Below are the code and all the weights of a small trained network. Each question names an input and a target symbol and asks about switching units off, where a switched-off unit gives its printed mean instead of its output.

import numpy as np


def w(rows, s, z=0):
    codes = np.array(rows[::2]) - 128.0
    scale = np.full(codes.shape[1], s)
    scale[-1] = z or s
    return codes * scale


def norm(h):
    return h / np.sqrt((h * h).mean(-1, keepdims=True) + 1e-5)


def f(y):
    return np.maximum(y, 0)


def softmax(a):
    e = np.exp(a - a.max(-1, keepdims=True))
    return e / e.sum(-1, keepdims=True)


def log_softmax(a):
    a = a - a.max(-1, keepdims=True)
    return a - np.log(np.exp(a).sum(-1, keepdims=True))


def net(x, mask):
    ids = ['ζηλξφψ'.index(c) for c in x.split()]
    T = len(ids)
    res = E[ids] + P[:T]
    r = norm(res)
    for j in range(2):
        rows = slice(4 * j, 4 * j + 4)
        q, k, v = (r @ M[0][rows].T for M in (Q, K, V))
        z = softmax(np.where(np.tri(T) > 0, q @ k.T / 4**0.5, -1e9)) @ v
        o = O[0][rows]
        res = res + np.where(mask[j], z, o[:, -1]) @ o[:, :-1]
    y = f(norm(res) @ A[0][:, :-1].T + A[0][:, -1])
    res = res + np.where(mask[2:26], y, B[0][:, -1]) @ B[0][:, :-1]
    return log_softmax(norm(res)[-1] @ U[:, :-1].T + U[:, -1])


Q, K, V, O, A, B = {}, {}, {}, {}, {}, {}
E = w([
[220,139,107,56,152,224,207,22,79],'ζ',
[183,83,184,185,85,185,89,89,83],'η',
[127,189,89,186,161,8,107,243,167],'λ',
[212,121,234,177,160,207,77,132,125],'ξ',
[187,169,88,170,163,218,183,141,15],'φ',
[133,16,210,127,136,173,199,148,78],'ψ',
],0.013)
P = w([
[110,131,109,15,147,187,90,158,69],'0',
[114,142,103,91,4,180,148,144,128],'1',
[123,74,55,75,119,133,98,127,103],'2',
[119,142,125,175,29,148,115,161,159],'3',
[126,86,88,111,151,134,96,107,130],'4',
[147,130,163,157,87,113,127,179,114],'5',
[126,84,91,151,177,116,102,113,132],'6',
[170,140,168,161,120,108,150,169,110],'7',
[131,77,78,182,182,98,110,106,154],'8',
[169,130,133,189,103,78,154,127,134],'9',
[125,104,103,186,212,83,110,90,174],'10',
[151,203,190,175,127,97,179,62,165],'11',
[89,142,148,120,226,153,78,147,170],'12',
],0.012)
Q[0] = w([
[42,92,164,92,167,203,127,154,149],'h1',
[123,176,118,132,165,125,48,78,158],'h1',
[228,209,239,230,162,150,179,135,73],'h1',
[61,94,108,34,136,112,88,77,186],'h1',
[141,105,166,137,143,103,119,156,127],'h2',
[124,90,78,181,73,165,177,84,145],'h2',
[189,161,112,75,164,115,48,95,149],'h2',
[115,71,39,181,255,180,134,130,82],'h2',
],0.0099)
K[0] = w([
[2,170,122,56,111,174,87,100,115],'h1',
[151,169,94,132,137,142,105,82,84],'h1',
[92,148,155,204,179,62,219,98,133],'h1',
[35,149,98,107,112,137,38,164,111],'h1',
[156,108,134,199,138,80,139,157,162],'h2',
[164,90,119,170,123,74,150,173,94],'h2',
[71,78,101,112,178,156,43,121,227],'h2',
[172,125,166,167,153,65,162,55,177],'h2',
],0.0095)
V[0] = w([
[74,42,136,68,156,179,139,178,207],'h1',
[177,216,95,79,78,189,68,180,97],'h1',
[114,221,91,147,139,189,89,117,102],'h1',
[160,75,145,208,169,148,128,155,52],'h1',
[7,84,25,170,122,163,176,156,72],'h2',
[180,96,74,161,130,216,101,127,150],'h2',
[180,133,25,100,124,132,1,74,175],'h2',
[115,181,125,151,57,110,106,125,91],'h2',
],0.0073)
O[0] = w([
[136,118,65,184,134,146,172,144,255,89],'h1',
[136,107,138,175,152,31,82,111,140,166],'h1',
[67,107,123,156,166,93,73,131,37,146],'h1',
[19,168,104,138,116,143,93,121,145,255],'h1',
[12,135,152,112,181,117,199,172,128,160],'h2',
[120,117,147,161,85,239,119,138,116,206],'h2',
[134,125,61,157,146,193,151,137,188,84],'h2',
[154,192,95,155,67,88,131,129,187,130],'h2',
],0.0067,0.0097)
A[0] = w([
[200,185,144,197,159,124,86,174,129,212],'n1',
[227,142,150,127,41,106,153,149,116,112],'n2',
[112,102,82,101,177,127,46,108,104,218],'n3',
[109,122,116,99,238,181,121,130,137,157],'n4',
[165,112,135,126,185,194,154,52,123,121],'n5',
[100,125,103,197,117,191,141,166,102,166],'n6',
[92,255,131,132,75,132,154,62,73,154],'n7',
[116,118,113,216,151,132,126,59,121,168],'n8',
[226,153,41,136,97,109,106,157,161,250],'n9',
[158,195,142,116,38,140,217,211,170,1],'n10',
[156,177,170,166,67,113,127,187,131,188],'n11',
[82,94,154,205,169,115,143,42,164,85],'n12',
[115,118,164,108,75,105,147,193,86,134],'n13',
[122,67,152,97,134,146,126,117,151,186],'n14',
[65,100,145,132,46,118,62,139,122,63],'n15',
[162,103,106,134,170,89,70,96,103,133],'n16',
[204,88,120,119,141,186,120,99,116,128],'n17',
[172,140,153,125,72,112,172,134,189,63],'n18',
[56,121,105,99,62,148,165,134,91,209],'n19',
[135,111,135,197,168,121,143,93,114,212],'n20',
[114,85,175,86,130,76,134,24,95,113],'n21',
[158,137,151,167,75,152,217,169,169,165],'n22',
[124,151,174,144,147,169,150,132,107,126],'n23',
[143,96,131,100,99,164,81,152,148,163],'n24',
],0.0096,0.0024)
B[0] = w([
[112,85,115,123,64,57,193,117,149,187],'n1',
[187,162,99,141,254,99,130,97,134,142],'n2',
[111,197,127,125,177,132,150,117,183,196],'n3',
[136,63,106,193,159,91,141,109,139,183],'n4',
[143,86,169,111,87,127,145,183,82,187],'n5',
[120,158,137,94,126,130,105,114,169,247],'n6',
[171,104,116,129,94,97,109,171,159,231],'n7',
[141,116,163,92,126,177,145,161,123,198],'n8',
[142,56,125,141,221,143,84,139,83,138],'n9',
[86,223,156,128,104,231,93,70,203,167],'n10',
[98,89,56,88,118,140,175,73,85,177],'n11',
[132,137,136,80,163,141,78,103,130,159],'n12',
[173,136,180,146,57,105,98,139,147,176],'n13',
[122,200,86,169,104,121,146,158,151,158],'n14',
[188,149,113,51,104,126,176,151,94,175],'n15',
[165,168,145,127,107,107,158,91,205,163],'n16',
[100,118,143,149,113,147,161,92,142,168],'n17',
[138,177,144,96,118,169,165,160,252,141],'n18',
[131,143,184,155,115,79,78,113,121,210],'n19',
[84,86,104,116,161,124,129,163,167,187],'n20',
[110,134,133,91,70,116,138,160,127,151],'n21',
[129,179,134,92,227,147,81,73,137,175],'n22',
[138,119,112,74,74,142,139,113,134,201],'n23',
[105,164,156,154,151,93,147,122,117,151],'n24',
],0.0078,0.011)
U = w([
[89,75,107,122,112,87,209,2,84,63],'ζ',
[145,244,128,81,108,159,164,171,195,5],'η',
[222,121,110,54,172,42,135,183,179,215],'λ',
[199,83,164,226,109,87,69,62,143,90],'ξ',
[69,90,128,119,187,122,70,94,86,229],'φ',
[115,70,175,111,31,66,145,222,109,204],'ψ',
],0.0068,0.0016)

Each question gives the input, a string of symbols that net reads in full, and the target symbol t.
The units are the heads (4 rows each of Q, K, V and O) and the neurons (one row each of A and B). Each row of codes is followed by its name. A weight is (code - 128) times the scale printed after its matrix; where a second scale follows, it is the last column's (O, A, B and U).
mask holds one flag per unit, heads first, then neurons. A switched-off unit (its flag False) gives its mean, the last column of its rows in O or B, instead of its output. The means were averaged over made-up inputs and are rounded, as every weight is.
A unit's drop is (log p(t) with every unit on - log p(t) with that unit switched off) / (log p(t) with every unit on - log p(t) with every unit switched off).
The circuit of an input: a set's keep is (log p(t) with only the set's units on - log p(t) with every unit switched off) / (log p(t) with every unit on - log p(t) with every unit switched off). Starting from the 12 units with the biggest drops (on a tie, the unit counted first), units are removed one at a time, each time the one whose removal leaves the highest keep (on an exact tie, the one counted first), for as long as the keep stays at least 0.8.
units of the circuit, in order: the units of the circuit, biggest drop first
k most important neurons: the k neurons with the biggest drops, biggest first
which heads matter: for each layer, one digit per head in row order, 1 if its drop is at least 0.15 and else 0, layers parted by /
input λ ζ φ η φ λ ψ φ φ φ φ ξ φ, target ξ: units of the circuit, in order -> h2
input λ φ φ φ λ ψ ψ ψ ξ λ, target η: units of the circuit, in order -> h1, n10
input φ φ λ ψ φ ξ φ λ φ, target λ: units of the circuit, in order -> h2, n10
input λ ζ ζ ξ, target ζ: which heads matter -> 00
input ζ ζ η ζ, target ξ: units of the circuit, in order -> h2, h1, n9
input φ η φ ψ φ ζ φ φ φ η φ ξ φ, target ξ: which heads matter -> 01
input φ λ λ ξ ξ ψ η φ ψ ψ φ η, target η: which heads matter -> 10
input η λ λ ζ, target λ: units of the circuit, in order -> h1, n2
input ζ λ λ η, target λ: 2 most important neurons -> n2, n15
input ψ η φ, target φ: which heads matter -> 10
input φ ψ φ, target ψ: which heads matter -> 11
input ψ ψ η λ ψ λ ψ, target λ: units of the circuit, in order -> h2, h1
input φ ψ λ φ φ η φ φ φ ξ, target ψ: which heads matter -> 10
input η η λ φ φ φ λ φ η ξ φ η ζ, target ζ: units of the circuit, in order -> n4
input ψ ξ ψ ψ η φ φ φ η, target φ: which heads matter -> 11
input φ φ ψ φ φ ζ ψ ξ, target η: which heads matter -> 10
input ψ λ λ ξ, target ζ: 3 most important neurons -> n11, n1, n7
input φ λ φ, target λ: which heads matter -> 11
input φ φ ψ ψ η, target η: which heads matter -> 00
input ξ ζ λ λ, target λ: most important neuron -> n9
input ψ φ η φ φ ζ φ, target ζ: 2 most important neurons -> n1, n13
